z_407: [ 86  75 151 129 102]
z_835: [151 127 163 102 130]
z_992: [ 90 135 132  85 123]
z_492: [110 130 130 168 142]
z_998: [ 96 149  91  94 126]
z_62: [111 126  90  66 170]
z_965: [141 138 106 140 150]
z_104: [156  88  87  86 159]
z_950: [ 52 123 146 108 129]
z_340: [167 111 112 143 120]
z_155: [122 139 112  44  43]
z_686: [141 137 106 140 150]
asked: [127 163 102 130]  z_835
z_340?  [167 111 112 143 120]
len: [ 90 135 132  85]  4
gone z_950: [146 129 108  52]  [123]
z_992?  [ 90 135 132  85 123]
gone z_155: [139 112 122  44]  [43]
rest: [139 112  44]  [43]

z_155: [ 82 162 135 212 138  98 138 139]
z_992: [ 79 157 138 217 165 127 115 119]
z_340: [ 83 142 115 200 153 115 117 129]
z_998: [ 82 162 135 212 159 116 135 135]
z_950: [176 157 138 217 164 127  88  94]
rest: [157 138 217 165 127]  [115 119]
z_992?  [ 79 157 138 217 165 127 115 119]

z_407: [111 105 143 107 107 134 159 165 129  58 169 143 183 105 124 140 136 123
 147  58]
z_992: [113  86 135 102 107 136 129 127 125  81 123 130 126 126 160 119 118 136
 129 106]
z_62: [118  99 158  95 134 122 121 130 130  86 127 125  96 104 150 105  96 123
 121 103]
z_835: [138 141 139 139 129 123 119 108 127 158 125 122 120 142 113 139 130 131
 119 167]
z_965: [130 155 107 138 127 116 151  91 124 136 143 126 172 125 122 147 158 141
 143 113]
z_950: [133 138 115 120 147 147 124 169 136 140 119 129 109 125 117 113 129 133
 122 130]
z_340: [118  98 158  95 134 121 103  90 132 165 115 131 120 142 112 139 130 143
 123 170]
z_155: [118 119 116 110 133 130 123 128 144 117 133 125 143  93 101 100 106 113
 130 176]
z_104: [139 116 124 116 123 134 129 170 138 154 111 123 133 144 137 134 137 121
 110 106]
z_998: [129 100 139  94  93 143 159 116 141 120 141 138 105 145 125 141 142 126
 130  66]
z_686: [149 128 109 174 143 125 111 119 132 187 131 121 114 127 131 119 131 136
 123 164]
z_62?  [118  99 158  95 134 122 121 130 130  86 127 125  96 104 150 105  96 123
 121 103]
rest: [120 142 113 139 130]  [131 119 167]
len: [149 128 109 174 143 125 111 119 132 187 131 121 114 127 131 119 131 136
 123 164]  20
rest: [118  99 158  95 134]  [122 121 130 130  86 127 125  96 104 150 105  96 123 121 103]

z_492: [150 100  97  52 102  86 144 138 106]
z_407: [139 116 131 136 126 128 124 136 148]
z_998: [162 128  92  37 116  91 124 127 110]
z_104: [138 138 125 102 133 124 130 134 164]
z_62: [144 106 129 129 122 124 124 140 152]
z_155: [149 142  94  62  96  61 162 167  71]
z_686: [140 102 134 138 125 123 124 133 147]
z_965: [136 116 137 150 127 135 128 147 144]
z_340: [141 127  63  60 121  97 129  90 100]
z_835: [144  65 127 121 118 115 115 101 155]
z_992: [148 121  76  50 112  99 128 110 111]
z_950: [107 136  78  98 127 119 137  77  99]
gone z_686: [134 102 147 133 123 125 138 140]  [124]
asked: [102 134 138 125 123 124 133]  z_686

z_965: [ 77 115 182 146 145 163 130 101 103 127 133 114 140 112 133 135]
z_686: [118 132 131 129 145 107 126 124  81 130 137 141 117 165 105 128]
z_492: [ 77 115 182 146 114 163 130 101 103 127 149 124  97  77 126 100]
z_950: [187 107 124 106  98  95 127 130  79 136 112 127 165  85 127  75]
z_340: [ 77 115 182 146 114 163 130 101 103 127 133 114 140 112 148 135]
z_62: [118  71 172 138 147 109 133 111 133 149 139 125  99 125 115  90]
z_998: [ 88 128  85 129 146 125 128 132  61 139 146 121 113 123 154  93]
z_155: [165 115 134 123 123 175 134 126 180 125 103 114 148 137 113  90]
z_407: [188 175 151 129 158 113 124 106 166 130 127 130 126 131 126 105]
z_992: [ 89 137 159 132 141 137 129 125 109 137 108 130 166 120 134 152]
z_104: [109 146 123 128  94 129 122 121 147 136 138 133 121 114 115 127]
gone z_492: [146 124 126  77 100  77 114 149  97 101 163 182 130 103 115]  [127]
asked: [ 77 115 182 146 114 163 130 101 103 127 149 124  97  77 126 100]  z_492

z_686: [ 96 110 124 160 125 107 122 103 126 144 118 203 125 112 120 165 166 143
 114 177 133 141]
z_407: [ 85 115 119 122 135 108 169  94 147 138 134 155 111 118 125 165 166 143
 113 144 154 171]
z_492: [192 156 129 133 141 138 150 130 107 126 161  93 115 148 176 127 146 148
 139 121 150 127]
z_104: [ 79 112 124 162  93 117 147 108 154 133 105 149 118  96  96 111 116 155
 138 102 146 152]
z_155: [102  95 149 160 129 131 163 113 126 131 129 145  65 136 150 111 115 132
 131 108 149 125]
z_965: [135 166 123 130 107 125 145 127 132 123 146  77 133 158 145  96  81 120
 148 113 147  85]
asked: [120 165 166 143]  z_686
rest: [165 166 143 113]  [144 154 171]
gone z_407: [166 108 154 147 115 111 144 118 171  85 165 113 119 125 122 135 134 138
  94 143 169]  [155]
rest: [111 116]  [155 138 102 146 152]
gone z_407: [143 165 134  94 171 144 166 135 169 119 113 154 125 115 147 138 111 122
 108 118 155]  [85]
gone z_407: [165 111 143 144  85 166 122 118 171 113 155 147 169 108 119 135  94 125
 154 138 134]  [115]

z_62: [142  78  97  39  83 124  81 140 119  80 119 132 109  92  93 138]
z_686: [132 109 114 207 117 128 112 131 125 108 130 131 108 133 110 114]
z_340: [134 134 125 113 126 126 124 135 125 108 133 131 107 124 122 132]
z_965: [119 105 105 196 115 130 104 121 130 106 134 133 104 144 109 112]
asked: [104 121 130 106 134 133 104]  z_965
rest: [128 112]  [131 125 108 130 131 108 133 110 114]
gone z_62: [132  80 119  81 140 119 142  39 138 124  78  97  83  92 109]  [93]
rest: [108 130 131 108]  [133 110 114]
gone z_62: [140 124 132  92 119  39 142 109  93  78 119  97  80  83 138]  [81]
len: [132 109 114 207 117 128 112 131 125 108 130 131 108 133 110]  15

